Here is a tiny trained network, its code and every weight. The questions are about switching its units off for an input and a target symbol, where a switched-off unit gives its printed mean instead of its output.

import numpy as np


def w(rows, s, z=0):
    codes = np.array(rows[::2]) - 128.0
    scale = np.full(codes.shape[1], s)
    scale[-1] = z or s
    return codes * scale


def norm(h):
    return h / np.sqrt((h * h).mean(-1, keepdims=True) + 1e-5)


def f(y):
    return np.maximum(y, 0)


def softmax(a):
    e = np.exp(a - a.max(-1, keepdims=True))
    return e / e.sum(-1, keepdims=True)


def log_softmax(a):
    a = a - a.max(-1, keepdims=True)
    return a - np.log(np.exp(a).sum(-1, keepdims=True))


def net(x, mask):
    ids = ['βγζηθμπσ'.index(c) for c in x.split()]
    T = len(ids)
    res = E[ids] + P[:T]
    r = norm(res)
    for j in range(3):
        rows = slice(4 * j, 4 * j + 4)
        q, k, v = (r @ M[0][rows].T for M in (Q, K, V))
        z = softmax(np.where(np.tri(T) > 0, q @ k.T / 4**0.5, -1e9)) @ v
        o = O[0][rows]
        res = res + np.where(mask[j], z, o[:, -1]) @ o[:, :-1]
    y = f(norm(res) @ A[0][:, :-1].T + A[0][:, -1])
    res = res + np.where(mask[3:19], y, B[0][:, -1]) @ B[0][:, :-1]
    return log_softmax(norm(res)[-1] @ U[:, :-1].T + U[:, -1])


Q, K, V, O, A, B = {}, {}, {}, {}, {}, {}
E = w([
[43,205,140],'β',
[53,75,4],'γ',
[32,216,222],'ζ',
[65,225,253],'η',
[124,172,163],'θ',
[95,70,23],'μ',
[128,174,164],'π',
[127,50,41],'σ',
],0.0045)
P = w([
[125,60,141],'0',
[139,164,124],'1',
[21,147,69],'2',
[150,103,111],'3',
[144,192,122],'4',
[6,174,99],'5',
[148,109,133],'6',
[143,176,138],'7',
[42,149,101],'8',
[135,41,218],'9',
[145,186,115],'10',
],0.013)
Q[0] = w([
[101,119,254],'head 1',
[144,133,62],'head 1',
[158,136,85],'head 1',
[51,113,96],'head 1',
[252,154,130],'head 2',
[143,114,189],'head 2',
[203,151,76],'head 2',
[86,134,83],'head 2',
[138,97,122],'head 3',
[213,129,60],'head 3',
[100,110,81],'head 3',
[7,50,194],'head 3',
],0.018)
K[0] = w([
[127,209,93],'head 1',
[129,85,147],'head 1',
[137,99,143],'head 1',
[82,133,114],'head 1',
[200,165,119],'head 2',
[153,124,158],'head 2',
[165,154,93],'head 2',
[89,123,110],'head 2',
[119,99,109],'head 3',
[122,167,75],'head 3',
[88,128,123],'head 3',
[96,5,164],'head 3',
],0.026)
V[0] = w([
[118,84,141],'head 1',
[125,150,114],'head 1',
[166,238,119],'head 1',
[140,108,150],'head 1',
[117,105,103],'head 2',
[143,51,180],'head 2',
[112,73,202],'head 2',
[157,195,167],'head 2',
[166,62,39],'head 3',
[185,156,250],'head 3',
[76,87,91],'head 3',
[35,210,112],'head 3',
],0.014)
O[0] = w([
[105,166,98,171],'head 1',
[135,101,142,117],'head 1',
[193,65,192,3],'head 1',
[129,159,118,125],'head 1',
[157,120,140,161],'head 2',
[163,134,56,74],'head 2',
[128,119,48,112],'head 2',
[61,149,121,57],'head 2',
[75,82,198,112],'head 3',
[213,202,151,57],'head 3',
[105,43,128,196],'head 3',
[103,151,1,199],'head 3',
],0.016,0.005)
A[0] = w([
[145,111,126,103],'neuron 1',
[147,113,129,99],'neuron 2',
[197,93,132,87],'neuron 3',
[165,145,122,111],'neuron 4',
[155,76,182,153],'neuron 5',
[108,95,161,114],'neuron 6',
[94,206,215,111],'neuron 7',
[254,103,135,55],'neuron 8',
[105,103,158,143],'neuron 9',
[230,134,109,94],'neuron 10',
[157,146,191,130],'neuron 11',
[121,118,138,132],'neuron 12',
[83,50,66,130],'neuron 13',
[183,184,165,16],'neuron 14',
[144,155,152,1],'neuron 15',
[142,14,114,152],'neuron 16',
],0.015,0.0067)
B[0] = w([
[119,126,112,137],'neuron 1',
[110,133,108,136],'neuron 2',
[118,56,125,168],'neuron 3',
[138,147,124,156],'neuron 4',
[103,158,77,198],'neuron 5',
[122,117,160,167],'neuron 6',
[193,160,126,185],'neuron 7',
[109,1,145,195],'neuron 8',
[168,120,133,176],'neuron 9',
[119,43,173,196],'neuron 10',
[162,164,122,164],'neuron 11',
[141,123,131,144],'neuron 12',
[193,148,124,253],'neuron 13',
[157,150,186,150],'neuron 14',
[83,142,102,128],'neuron 15',
[109,178,60,231],'neuron 16',
],0.042,0.0068)
U = w([
[202,112,17,166],'β',
[35,95,69,150],'γ',
[111,88,110,180],'ζ',
[166,134,174,93],'η',
[189,176,177,12],'θ',
[3,154,168,52],'μ',
[187,175,173,6],'π',
[62,189,233,175],'σ',
],0.011,0.0022)

Each question gives the input, a string of symbols that net reads in full, and the target symbol t.
The units are the heads (4 rows each of Q, K, V and O) and the neurons (one row each of A and B). Each row of codes is followed by its name. A weight is (code - 128) times the scale printed after its matrix; where a second scale follows, it is the last column's (O, A, B and U).
mask holds one flag per unit, heads first, then neurons. A switched-off unit (its flag False) gives its mean, the last column of its rows in O or B, instead of its output. The means were averaged over made-up inputs and are rounded, as every weight is.
A unit's drop is (log p(t) with every unit on - log p(t) with that unit switched off) / (log p(t) with every unit on - log p(t) with every unit switched off).
The circuit of an input: a set's keep is (log p(t) with only the set's units on - log p(t) with every unit switched off) / (log p(t) with every unit on - log p(t) with every unit switched off). Starting from the 12 units with the biggest drops (on a tie, the unit counted first), units are removed one at a time, each time the one whose removal leaves the highest keep (on an exact tie, the one counted first), for as long as the keep stays at least 0.8.
units of the circuit, in order: the units of the circuit, biggest drop first
unit that matters most: the unit with the biggest drop
top k neurons: the k neurons with the biggest drops, biggest first
which heads matter: for each layer, one digit per head in row order, 1 if its drop is at least 0.15 and else 0, layers parted by /
drop when u is switched off: that unit's drop, to one decimal
input μ η γ, target μ: which heads matter -> 101
input μ ζ π, target μ: units of the circuit, in order -> [head 3; neuron 8]
input σ η θ, target σ: which heads matter -> 001
input μ β σ μ β σ, target μ: which heads matter -> 011
input γ β σ μ γ σ γ η θ, target γ: units of the circuit, in order -> [head 3; neuron 16]
input γ σ β γ π σ σ, target γ: units of the circuit, in order -> [head 3]
input γ γ π θ θ γ θ β π, target γ: units of the circuit, in order -> [head 3; neuron 16]
input γ σ γ σ β σ ζ β η, target γ: which heads matter -> 001
input μ β β γ η β ζ σ θ, target μ: which heads matter -> 011
input γ γ π β μ γ β θ θ, target γ: which heads matter -> 001
input π σ σ π, target γ: which heads matter -> 101
input σ ζ η, target σ: units of the circuit, in order -> [head 3; neuron 8]
input β γ γ β, target γ: top 2 neurons -> [neuron 7; neuron 11]
input σ μ β σ ζ μ ζ, target γ: unit that matters most -> neuron 5
input μ β σ, target μ: which heads matter -> 101
input μ γ γ μ β β, target μ: top 2 neurons -> [neuron 5; neuron 16]
input μ β ζ β σ β θ γ γ, target μ: which heads matter -> 011
input θ μ π γ σ, target σ: which heads matter -> 010
input σ γ γ, target σ: which heads matter -> 001
input θ μ β μ, target γ: units of the circuit, in order -> [head 3]
input μ π θ η μ η μ β ζ, target μ: drop when neuron 6 is switched off -> 0.2
input μ π β, target μ: drop when head 1 is switched off -> 0.0
input σ σ σ, target σ: drop when head 1 is switched off -> 0.2
input π θ β β β σ σ, target γ: drop when head 3 is switched off -> 0.6
